Here is a tiny trained network, its code and every weight. The questions are about switching its units off for an input and a class, where a switched-off unit gives its printed mean instead of its output.

import numpy as np


def w(rows, s, z=0):
    codes = np.array(rows[::2]) - 128.0
    scale = np.full(codes.shape[1], s)
    scale[-1] = z or s
    return codes * scale


def norm(h):
    return h / np.sqrt((h * h).mean(-1, keepdims=True) + 1e-5)


def f(y):
    return y / 2 * (1 + np.tanh(0.7978845608 * (y + 0.044715 * y**3)))


def log_softmax(a):
    a = a - a.max(-1, keepdims=True)
    return a - np.log(np.exp(a).sum(-1, keepdims=True))


def net(x, mask):
    res = np.array(x, float).reshape(1, 2) / 4 @ E
    u = 0
    for l in range(3):
        y = f(norm(res) @ A[l][:, :-1].T + A[l][:, -1])
        res = res + np.where(mask[u : u + 7], y, B[l][:, -1]) @ B[l][:, :-1]
        u += 7
    return log_softmax(norm(res)[-1] @ U[:, :-1].T + U[:, -1])


A, B = {}, {}
E = w([
[129,46,35,108,253,160,182],'x0',
[195,118,4,179,88,241,56],'x1',
],0.0056)
A[0] = w([
[94,193,130,176,67,126,87,78],'L0N0',
[91,158,108,136,34,151,136,3],'L0N1',
[121,48,108,225,134,160,250,132],'L0N2',
[118,177,144,96,143,136,102,248],'L0N3',
[30,137,163,132,60,183,146,115],'L0N4',
[77,188,102,129,173,60,179,137],'L0N5',
[167,120,2,86,77,133,125,172],'L0N6',
],0.0064,0.0015)
B[0] = w([
[25,122,117,197,121,97,150,251],'L0N0',
[123,41,133,104,165,1,101,182],'L0N1',
[51,141,176,184,122,123,50,210],'L0N2',
[124,170,117,196,158,71,85,178],'L0N3',
[133,78,58,180,157,98,110,187],'L0N4',
[213,181,108,147,121,236,144,201],'L0N5',
[142,162,161,140,169,91,181,252],'L0N6',
],0.006,0.0032)
A[1] = w([
[111,154,147,45,153,74,157,60],'L1N0',
[124,204,192,99,102,221,2,3],'L1N1',
[169,115,83,147,104,172,100,101],'L1N2',
[126,218,133,154,149,165,103,4],'L1N3',
[98,130,196,45,104,127,201,73],'L1N4',
[82,166,139,125,167,56,160,114],'L1N5',
[146,70,30,191,85,121,98,137],'L1N6',
],0.0075,0.0021)
B[1] = w([
[197,176,119,79,127,172,110,162],'L1N0',
[144,162,2,171,145,156,168,119],'L1N1',
[217,139,198,109,179,105,95,160],'L1N2',
[48,216,100,103,111,10,112,141],'L1N3',
[214,167,145,83,110,192,121,184],'L1N4',
[168,174,62,88,172,203,146,241],'L1N5',
[201,196,161,37,168,166,151,252],'L1N6',
],0.0067,0.0041)
A[2] = w([
[159,105,123,130,173,122,134,76],'L2N0',
[128,172,12,141,136,122,143,33],'L2N1',
[125,73,106,148,153,150,174,148],'L2N2',
[192,120,102,158,122,125,63,109],'L2N3',
[89,142,133,166,36,105,81,1],'L2N4',
[163,121,140,165,139,153,111,89],'L2N5',
[101,31,99,121,160,176,113,169],'L2N6',
],0.012,0.002)
B[2] = w([
[43,151,131,134,27,121,106,179],'L2N0',
[113,151,23,126,167,51,89,185],'L2N1',
[79,115,164,133,42,19,117,175],'L2N2',
[111,151,182,70,144,191,158,174],'L2N3',
[45,2,169,142,88,89,167,253],'L2N4',
[133,195,132,130,144,93,251,148],'L2N5',
[93,60,216,172,31,59,107,201],'L2N6',
],0.0069,0.005)
U = w([
[197,223,207,61,144,169,188,215],'0',
[28,54,227,132,66,51,157,202],'1',
[105,165,2,138,173,54,96,229],'2',
[124,98,100,174,107,182,89,5],'3',
[171,86,115,182,134,142,119,9],'4',
[177,59,98,155,122,141,116,3],'5',
[136,99,113,159,123,150,89,14],'6',
],0.014,0.0043)

Each question gives the input, the list of numbers given to net, and the class t.
The units are the neurons (one row each of A and B). Each row of codes is followed by its name. A weight is (code - 128) times the scale printed after its matrix; where a second scale follows, it is the last column's (A, B and U).
mask holds one flag per neuron, layer by layer. A switched-off neuron (its flag False) gives its mean, the last column of its row in B, instead of its output. The means were averaged over made-up inputs and are rounded, as every weight is.
A unit's drop is (log p(t) with every unit on - log p(t) with that unit switched off) / (log p(t) with every unit on - log p(t) with every unit switched off).
unit that matters most: the unit with the biggest drop
k most important neurons: the k neurons with the biggest drops, biggest first
top k neurons in layer l: the k neurons of layer l with the biggest drops, biggest first
drop when u is switched off: that unit's drop, to one decimal
input [8,6], class 1: unit that matters most -> L2N6
input [3,0], class 2: 2 most important neurons -> (L0N2 L0N1)
input [-3,-2], class 2: 2 most important neurons -> (L1N5 L0N2)
input [-7,6], class 1: 3 most important neurons -> (L0N0 L1N5 L2N4)
input [-1,-3], class 2: 2 most important neurons -> (L0N5 L0N1)
input [-6,5], class 1: 3 most important neurons -> (L0N0 L1N5 L0N5)
input [0,-3], class 2: top 2 neurons in layer 1 -> (L1N3 L1N1)
input [0,0], class 2: 2 most important neurons -> (L0N4 L1N1)
input [1,-3], class 2: top 2 neurons in layer 1 -> (L1N1 L1N3)
input [5,3], class 1: drop when L1N6 is switched off -> 0.0
input [-4,5], class 0: drop when L1N6 is switched off -> 2.9
input [2,1], class 2: drop when L0N1 is switched off -> 0.2
